Questions about the row below.
1) Find the entry just left of -121.
2) Find the entry just left of -621.
(2, -518, -121, -882, -310, -122, 223, 343, 844, -247, -621)
1) -518
2) -247

M =
9.02	9.38	9.03	-1.93	7.39	1.41	9.73	8.33	7.23	7.19	6.49	-7.94	10.37	9.38
8.64	8.89	12.94	-2.53	9.38	-1.07	7.85	7.65	9.92	7.13	5.79	16.49	9.74	8.87
9.48	9.51	8.53	-2.88	5.95	1.51	9.03	8.64	7.75	6.97	9.58	-10.26	10.73	9.37
8.54	10.18	10.09	-0.41	6.33	4.08	9.25	8.45	6.79	7.08	9.17	-1.94	9.87	9.29
8.85	10.24	11.29	-8.10	9.90	5.89	10.72	7.65	7.74	6.78	14.03	-24.93	12.44	9.29
8.99	9.42	9.58	-2.41	6.32	4.73	10.88	9.57	5.42	7.33	9.70	13.50	10.64	9.56
8.71	9.64	9.70	3.96	10.16	6.90	9.44	9.26	7.06	6.99	11.30	-3.94	10.05	9.94
11.21	10.51	12.13	-26.77	11.72	6.14	10.50	14.01	7.32	14.21	25.15	32.07	10.43	9.32
9.56	10.14	5.97	-5.63	9.86	10.03	8.73	10.69	10.29	9.79	10.59	-10.00	10.77	8.88
9.16	9.93	7.15	9.25	12.96	1.15	7.99	10.62	18.29	11.48	12.75	-3.89	7.79	8.42
9.36	10.34	8.81	1.62	5.23	8.35	8.87	10.55	9.04	10.49	13.36	-16.92	9.35	9.03
9.90	9.71	6.80	-2.70	10.82	13.23	9.04	10.11	10.42	9.91	7.27	-0.39	9.83	8.97
9.45	10.67	6.27	-6.24	14.87	12.61	9.18	9.70	12.27	10.03	12.41	-0.75	9.90	8.75
8.93	10.68	5.42	-6.74	14.53	11.52	9.31	10.20	12.98	10.36	15.88	-11.91	9.93	9.08
9.52	10.12	3.23	-3.05	10.07	13.24	8.67	8.62	7.64	10.40	10.19	-2.06	9.70	8.69
Indices start at 1.
Which number is the entry just left of -1.07?
Answer: 9.38
The entry in the top-left corner: 9.02
Which number is the entry just right of the smallest entry?
Answer: 11.72
Which number is the top-right entry?
Answer: 9.38
The entry just left of 10.49 is 9.04
The entry just left of 12.41 is 10.03
Which number is the entry just left of the largest entry?
Answer: 25.15
The entry just right of -3.05 -> 10.07
Which number is the entry just right of 9.35?
Answer: 9.03
The entry at row 3, column 1 is 9.48
Which number is the entry just left of 11.52?
Answer: 14.53
Which number is the bottom-left entry?
Answer: 9.52
The entry directly below 9.87 is 12.44
Which number is the entry at row 2, column 1?
Answer: 8.64
The entry directly below 9.31 is 8.67
Which number is the entry in row 1 and column 3?
Answer: 9.03
The entry just right of 1.15: 7.99
The entry just left of 12.44 is -24.93
The entry just left of 12.75 -> 11.48
The smallest entry is -26.77
The bottom-right entry -> 8.69
Which number is the entry directly above the smallest entry?
Answer: 3.96
Which number is the entry in row 2 and column 2?
Answer: 8.89
Which number is the entry directly above -2.41?
Answer: -8.10
The entry just right of 12.61 is 9.18
Which number is the entry in row 1 and column 2?
Answer: 9.38
The bottom entry of the column that holds the smallest entry: -3.05
Which number is the entry just left of 6.27?
Answer: 10.67
Which number is the maximum?
Answer: 32.07
The entry just left of 4.73 -> 6.32

a =
[[ 39  50 -39 -11  20 -12 -59   2]
 [ 47  10 -26   8  24 -46  -8  32]
 [ -4  -8  18  38  31 -23  14 -30]
 [ 11   0  -2  21  -1 -14  17  15]
 [-22 -24   8 -13  -5 -24 -13   6]
 [-21 -12 -24 -18 -29  39  20  -2]
 [  8  18  42   0   4 -13 -17 -46]
 [ -4  -2   0  17   3  -2   0 -15]
 [ -1 -10   1   7  -5  14   5 -10]
 [-21  16 -52   1  23 -63  36  -8]
 [ -4  19   0   6 -20   6  48   4]
 [-23 -51   1   7   3  28  25   5]
 [  8 -73  31 -28 -17  10  37  54]
 [-32 -48 -20   1 -28  61  34  -3]
 [-12 -27  26  34  37 -20  11 -44]
 [ 11   7   7  37 -24  41  11  20]]
Indices start at 1.
The entry in the top-right corner: 2
What is the maximum?
Answer: 61
The entry directly above the smallest entry -> -51
What is the entry in the top-left corner?
Answer: 39
What is the entry in the bottom-right corner?
Answer: 20
What is the entry in row 2 and column 3?
Answer: -26
The entry just left of 54: 37
What is the entry directly above -63?
Answer: 14
What is the entry in row 2 and column 1?
Answer: 47
The entry at row 1, column 2: 50
What is the entry just right of -51?
Answer: 1
What is the entry just left of -3?
Answer: 34
The entry just right of 48 is 4
What is the entry in row 2 and column 2?
Answer: 10
The entry in row 1 and column 3 -> -39
The top entry of the column that holds the largest entry: -12
The entry just left of -15: 0
The entry just left of the smallest entry -> 8
What is the entry in row 3 and column 1?
Answer: -4
What is the bottom-left entry?
Answer: 11
The entry just right of 25: 5

[19 76 38 81 30 31 30 15]
Give the largest entry.
Answer: 81
The entry just left of 15 is 30
